Below are the code and all the weights of a small trained network. Each question names an input and a target symbol and asks about switching units off, where a switched-off unit gives its printed mean instead of its output.

import numpy as np


def w(rows, s, z=0):
    codes = np.array(rows[::2]) - 128.0
    scale = np.full(codes.shape[1], s)
    scale[-1] = z or s
    return codes * scale


def norm(h):
    return h / np.sqrt((h * h).mean(-1, keepdims=True) + 1e-5)


def f(y):
    return y / 2 * (1 + np.tanh(0.7978845608 * (y + 0.044715 * y**3)))


def softmax(a):
    e = np.exp(a - a.max(-1, keepdims=True))
    return e / e.sum(-1, keepdims=True)


def log_softmax(a):
    a = a - a.max(-1, keepdims=True)
    return a - np.log(np.exp(a).sum(-1, keepdims=True))


def net(x, mask):
    ids = ['βζξτφω'.index(c) for c in x.split()]
    T = len(ids)
    res = E[ids] + P[:T]
    u = 0
    for l in range(3):
        r = norm(res)
        for j in range(2):
            rows = slice(2 * j, 2 * j + 2)
            q, k, v = (r @ M[l][rows].T for M in (Q, K, V))
            z = softmax(np.where(np.tri(T) > 0, q @ k.T / 2**0.5, -1e9)) @ v
            o = O[l][rows]
            res = res + np.where(mask[u + j], z, o[:, -1]) @ o[:, :-1]
        u += 2
        y = f(norm(res) @ A[l][:, :-1].T + A[l][:, -1])
        res = res + np.where(mask[u : u + 4], y, B[l][:, -1]) @ B[l][:, :-1]
        u += 4
    return log_softmax(norm(res)[-1] @ U[:, :-1].T + U[:, -1])


Q, K, V, O, A, B = {}, {}, {}, {}, {}, {}
E = w([
[174,137,143,146,70,110,200],'β',
[135,186,161,125,47,115,92],'ζ',
[191,142,125,255,125,144,131],'ξ',
[79,173,119,140,214,177,127],'τ',
[152,21,90,140,172,177,152],'φ',
[38,170,90,182,145,91,137],'ω',
],0.024)
P = w([
[218,60,129,108,150,55,190],'0',
[255,176,45,116,145,235,125],'1',
[197,139,57,183,176,179,115],'2',
[170,131,157,165,148,147,101],'3',
[113,107,116,205,151,149,110],'4',
[104,87,132,158,116,203,116],'5',
[89,89,160,189,71,237,122],'6',
[75,35,184,195,42,209,128],'7',
[92,102,166,183,130,128,70],'8',
],0.0089)
Q[0] = w([
[121,126,110,72,150,82,104],'0.h1',
[126,111,169,124,123,83,139],'0.h1',
[70,139,94,82,178,176,96],'0.h2',
[239,250,207,152,121,122,76],'0.h2',
],0.027)
K[0] = w([
[215,170,108,75,167,60,145],'0.h1',
[140,144,152,154,105,152,164],'0.h1',
[142,237,158,174,199,180,106],'0.h2',
[254,55,217,140,106,161,174],'0.h2',
],0.027)
V[0] = w([
[61,148,161,130,249,199,217],'0.h1',
[135,198,119,85,38,38,240],'0.h1',
[38,86,128,97,129,106,142],'0.h2',
[87,169,66,142,113,81,103],'0.h2',
],0.019)
O[0] = w([
[157,201,10,144,171,72,164,247],'0.h1',
[109,92,171,165,68,10,139,98],'0.h1',
[124,82,134,112,185,114,149,58],'0.h2',
[58,81,155,143,126,167,141,130],'0.h2',
],0.014,0.013)
A[0] = w([
[232,89,147,252,126,202,145,113],'0.n1',
[205,199,172,151,39,129,168,250],'0.n2',
[197,46,83,14,192,150,145,206],'0.n3',
[13,87,79,164,162,136,117,203],'0.n4',
],0.022,0.0022)
B[0] = w([
[120,174,145,185,177,100,2,189],'0.n1',
[205,170,84,117,39,167,134,253],'0.n2',
[125,35,134,88,134,233,81,166],'0.n3',
[191,145,117,205,112,168,136,204],'0.n4',
],0.02,0.021)
Q[1] = w([
[116,137,110,123,164,107,83],'1.h1',
[162,75,131,130,83,139,126],'1.h1',
[118,137,149,74,128,87,68],'1.h2',
[1,121,217,19,176,61,130],'1.h2',
],0.038)
K[1] = w([
[118,106,142,159,143,154,152],'1.h1',
[137,199,111,143,113,107,55],'1.h1',
[146,195,105,186,76,95,146],'1.h2',
[10,155,106,245,238,252,115],'1.h2',
],0.027)
V[1] = w([
[147,102,125,64,84,199,250],'1.h1',
[83,90,179,33,170,64,97],'1.h1',
[88,114,152,253,71,122,192],'1.h2',
[118,210,127,39,32,112,54],'1.h2',
],0.02)
O[1] = w([
[124,46,78,41,130,95,180,114],'1.h1',
[173,153,139,2,169,55,100,3],'1.h1',
[100,171,211,132,191,212,139,173],'1.h2',
[181,167,131,155,12,211,133,232],'1.h2',
],0.014,0.031)
A[1] = w([
[198,153,108,92,46,96,189,64],'1.n1',
[32,101,252,29,91,32,63,52],'1.n2',
[135,185,178,71,247,109,103,87],'1.n3',
[114,133,116,36,99,99,175,5],'1.n4',
],0.026,0.0021)
B[1] = w([
[83,84,145,179,143,145,193,252],'1.n1',
[5,117,130,51,75,91,96,135],'1.n2',
[115,126,128,177,69,205,139,130],'1.n3',
[148,134,150,175,120,125,82,126],'1.n4',
],0.028,0.014)
Q[2] = w([
[113,120,134,176,173,124,149],'2.h1',
[149,137,165,166,138,160,123],'2.h1',
[255,117,97,214,119,254,149],'2.h2',
[160,125,128,142,125,133,131],'2.h2',
],0.047)
K[2] = w([
[88,155,100,158,123,115,165],'2.h1',
[42,155,148,114,131,153,131],'2.h1',
[140,96,172,80,159,2,110],'2.h2',
[104,143,119,86,139,114,107],'2.h2',
],0.04)
V[2] = w([
[53,120,122,71,87,107,111],'2.h1',
[180,154,84,127,37,100,134],'2.h1',
[85,129,81,90,180,110,143],'2.h2',
[136,87,136,169,154,176,2],'2.h2',
],0.035)
O[2] = w([
[97,161,153,127,17,114,181,7],'2.h1',
[218,123,208,183,111,56,130,104],'2.h1',
[201,132,127,124,71,155,35,53],'2.h2',
[32,7,74,144,101,38,102,151],'2.h2',
],0.017,0.016)
A[2] = w([
[99,178,253,53,78,222,141,235],'2.n1',
[161,147,176,89,225,211,147,56],'2.n2',
[44,105,246,164,40,211,99,109],'2.n3',
[62,90,184,128,217,76,252,5],'2.n4',
],0.022,0.0017)
B[2] = w([
[196,25,92,83,181,72,190,204],'2.n1',
[148,42,130,93,118,85,83,194],'2.n2',
[172,142,103,14,87,73,127,253],'2.n3',
[101,254,71,159,105,183,197,152],'2.n4',
],0.022,0.018)
U = w([
[89,94,116,204,81,142,163,131],'β',
[96,105,134,102,61,115,177,55],'ζ',
[143,178,107,143,92,97,45,69],'ξ',
[78,112,36,80,119,149,123,78],'τ',
[101,3,143,100,102,116,111,117],'φ',
[138,124,98,153,170,103,169,252],'ω',
],0.012,0.0022)

Each question gives the input, a string of symbols that net reads in full, and the target symbol t.
The units are the heads (2 rows each of Q, K, V and O) and the neurons (one row each of A and B). Each row of codes is followed by its name. A weight is (code - 128) times the scale printed after its matrix; where a second scale follows, it is the last column's (O, A, B and U).
mask holds one flag per unit, layer by layer, with each layer's heads first. A switched-off unit (its flag False) gives its mean, the last column of its rows in O or B, instead of its output. The means were averaged over made-up inputs and are rounded, as every weight is.
A unit's drop is (log p(t) with every unit on - log p(t) with that unit switched off) / (log p(t) with every unit on - log p(t) with every unit switched off).
The circuit of an input: a set's keep is (log p(t) with only the set's units on - log p(t) with every unit switched off) / (log p(t) with every unit on - log p(t) with every unit switched off). Starting from the 12 units with the biggest drops (on a tie, the unit counted first), units are removed one at a time, each time the one whose removal leaves the highest keep (on an exact tie, the one counted first), for as long as the keep stays at least 0.8.
circuit, biggest first: the units of the circuit, biggest drop first
most important unit: the unit with the biggest drop
k most important neurons: the k neurons with the biggest drops, biggest first
k most important neurons of layer l: the k neurons of layer l with the biggest drops, biggest first
heads that matter: for each layer, one digit per head in row order, 1 if its drop is at least 0.15 and else 0, layers parted by /
input ζ β β ξ ω ω, target ζ: 2 most important neurons of layer 0 => (0.n4; 0.n2)
input τ β φ τ τ β ω β ω, target ξ: circuit, biggest first => (1.h2; 2.h2; 1.n1; 0.h1)
input β ξ β τ φ β ξ β, target ξ: circuit, biggest first => (0.n1; 1.n1)
input ξ ζ ζ β ζ β, target ζ: most important neuron => (2.n3)
input ω ω ω β, target τ: circuit, biggest first => (1.h2; 0.h2; 2.h1)
input ω φ ξ, target τ: 2 most important neurons => (0.n2; 0.n1)
input ω φ β β ζ, target τ: 3 most important neurons => (0.n2; 0.n4; 2.n3)
input ζ ω ω β β ω τ, target ζ: 2 most important neurons => (0.n4; 1.n2)
input τ ξ β ω β τ ω, target ξ: heads that matter => 00 / 01 / 01
input β ω τ β β ξ τ τ ζ, target ω: heads that matter => 10 / 00 / 01
input β τ ω, target ω: heads that matter => 10 / 10 / 01
input ω ω β β ω ξ, target τ: heads that matter => 11 / 01 / 10
input β β ξ τ φ φ ξ, target ω: heads that matter => 10 / 00 / 01
input β ξ τ τ β ξ β ζ τ, target ω: most important unit => 0.h1
input ω ζ β ω β ω τ, target τ: circuit, biggest first => (0.h2; 1.h2; 2.h1)
input ω τ ω ζ τ ξ ζ, target τ: circuit, biggest first => (1.h2; 0.n2; 2.h1)
input ζ β β β, target ζ: heads that matter => 10 / 00 / 00
input ζ φ β β β β β τ ζ, target ζ: heads that matter => 10 / 10 / 10
input β τ ξ β τ ζ, target ω: 2 most important neurons => (2.n1; 0.n2)
input φ ω ω, target φ: most important unit => 2.h2
input φ τ β τ, target φ: heads that matter => 00 / 01 / 01
input ξ β β β τ ζ β φ β, target τ: heads that matter => 10 / 00 / 01
input β ξ φ ω, target ω: 3 most important neurons => (0.n2; 0.n4; 0.n1)
input β ζ β ζ, target φ: heads that matter => 11 / 00 / 00
